Here is a tiny trained network, its code and every weight. The questions are about switching its units off for an input and a class, where a switched-off unit gives its printed mean instead of its output.

import numpy as np


def w(rows, s, z=0):
    codes = np.array(rows[::2]) - 128.0
    scale = np.full(codes.shape[1], s)
    scale[-1] = z or s
    return codes * scale


def f(y):
    return np.maximum(y, 0)


def log_softmax(a):
    a = a - a.max(-1, keepdims=True)
    return a - np.log(np.exp(a).sum(-1, keepdims=True))


def net(x, mask):
    res = np.array(x, float).reshape(1, 4) / 4 @ E
    y = f(res @ A[0][:, :-1].T + A[0][:, -1])
    res = res + np.where(mask, y, B[0][:, -1]) @ B[0][:, :-1]
    return log_softmax(res[-1] @ U[:, :-1].T + U[:, -1])


A, B = {}, {}
E = w([
[74,208,15],'x0',
[2,111,171],'x1',
[128,127,126],'x2',
[114,8,38],'x3',
],0.0054)
A[0] = w([
[111,92,102,52],'neuron 1',
[199,127,124,158],'neuron 2',
[141,244,205,2],'neuron 3',
[155,132,115,218],'neuron 4',
[118,207,53,144],'neuron 5',
[185,92,215,95],'neuron 6',
[89,137,151,92],'neuron 7',
[43,135,186,152],'neuron 8',
[227,181,132,168],'neuron 9',
[164,53,165,118],'neuron 10',
[178,119,88,97],'neuron 11',
[163,123,99,157],'neuron 12',
[138,174,171,76],'neuron 13',
[127,7,52,7],'neuron 14',
[97,122,138,251],'neuron 15',
[147,134,113,98],'neuron 16',
[135,135,129,250],'neuron 17',
[50,148,131,173],'neuron 18',
[178,159,84,164],'neuron 19',
[90,179,33,110],'neuron 20',
],0.011,0.0027)
B[0] = w([
[86,160,118,157],'neuron 1',
[73,96,110,210],'neuron 2',
[54,243,89,237],'neuron 3',
[130,101,107,193],'neuron 4',
[130,139,241,247],'neuron 5',
[120,146,247,232],'neuron 6',
[74,105,130,161],'neuron 7',
[17,72,131,229],'neuron 8',
[49,63,108,254],'neuron 9',
[121,150,226,207],'neuron 10',
[43,113,139,183],'neuron 11',
[92,106,116,182],'neuron 12',
[112,179,105,180],'neuron 13',
[41,249,95,237],'neuron 14',
[162,83,96,205],'neuron 15',
[91,121,137,144],'neuron 16',
[181,110,93,202],'neuron 17',
[68,79,137,221],'neuron 18',
[70,87,122,211],'neuron 19',
[124,143,252,250],'neuron 20',
],0.023,0.0045)
U = w([
[91,250,80,107],'0',
[110,86,139,254],'1',
[149,114,233,78],'2',
[70,3,102,45],'3',
[170,54,107,188],'4',
[236,119,74,93],'5',
[250,91,64,97],'6',
],0.0059,0.0074)

Each question gives the input, the list of numbers given to net, and the class t.
The units are the neurons (one row each of A and B). Each row of codes is followed by its name. A weight is (code - 128) times the scale printed after its matrix; where a second scale follows, it is the last column's (A, B and U).
mask holds one flag per neuron, in row order. A switched-off neuron (its flag False) gives its mean, the last column of its row in B, instead of its output. The means were averaged over made-up inputs and are rounded, as every weight is.
A unit's drop is (log p(t) with every unit on - log p(t) with that unit switched off) / (log p(t) with every unit on - log p(t) with every unit switched off).
The circuit of an input: a set's keep is (log p(t) with only the set's units on - log p(t) with every unit switched off) / (log p(t) with every unit on - log p(t) with every unit switched off). Starting from the 12 units with the biggest drops (on a tie, the unit counted first), units are removed one at a time, each time the one whose removal leaves the highest keep (on an exact tie, the one counted first), for as long as the keep stays at least 0.8.
circuit, biggest first: the units of the circuit, biggest drop first
unit that matters most: the unit with the biggest drop
k most important neurons: the k neurons with the biggest drops, biggest first
drop of u: that unit's drop, to one decimal
input [6,-2,2,-4], class 2: circuit, biggest first : [neuron 5]
input [-6,8,1,-8], class 0: 3 most important neurons : [neuron 3; neuron 13; neuron 9]
input [-3,-8,-6,1], class 3: circuit, biggest first : [neuron 9; neuron 2]
input [3,-7,-5,4], class 3: 2 most important neurons : [neuron 19; neuron 3]
input [1,-7,0,-5], class 3: 3 most important neurons : [neuron 9; neuron 14; neuron 19]
input [4,6,5,-4], class 3: 3 most important neurons : [neuron 8; neuron 18; neuron 14]
input [5,-8,4,0], class 3: circuit, biggest first : [neuron 9; neuron 19]
input [-6,1,5,1], class 2: circuit, biggest first : [neuron 6; neuron 10]
input [8,2,7,-5], class 2: 3 most important neurons : [neuron 5; neuron 20; neuron 14]
input [5,7,-3,-2], class 3: 2 most important neurons : [neuron 8; neuron 18]
input [6,-1,4,1], class 2: 2 most important neurons : [neuron 20; neuron 5]
input [6,0,-3,2], class 2: 2 most important neurons : [neuron 20; neuron 5]
input [6,-4,4,0], class 2: 3 most important neurons : [neuron 5; neuron 20; neuron 8]
input [-3,-8,-6,0], class 3: unit that matters most : neuron 9
input [1,1,-2,8], class 0: drop of neuron 14 : 0.6
input [-7,2,6,-8], class 0: drop of neuron 5 : 0.1
input [3,3,7,8], class 0: drop of neuron 14 : 0.8
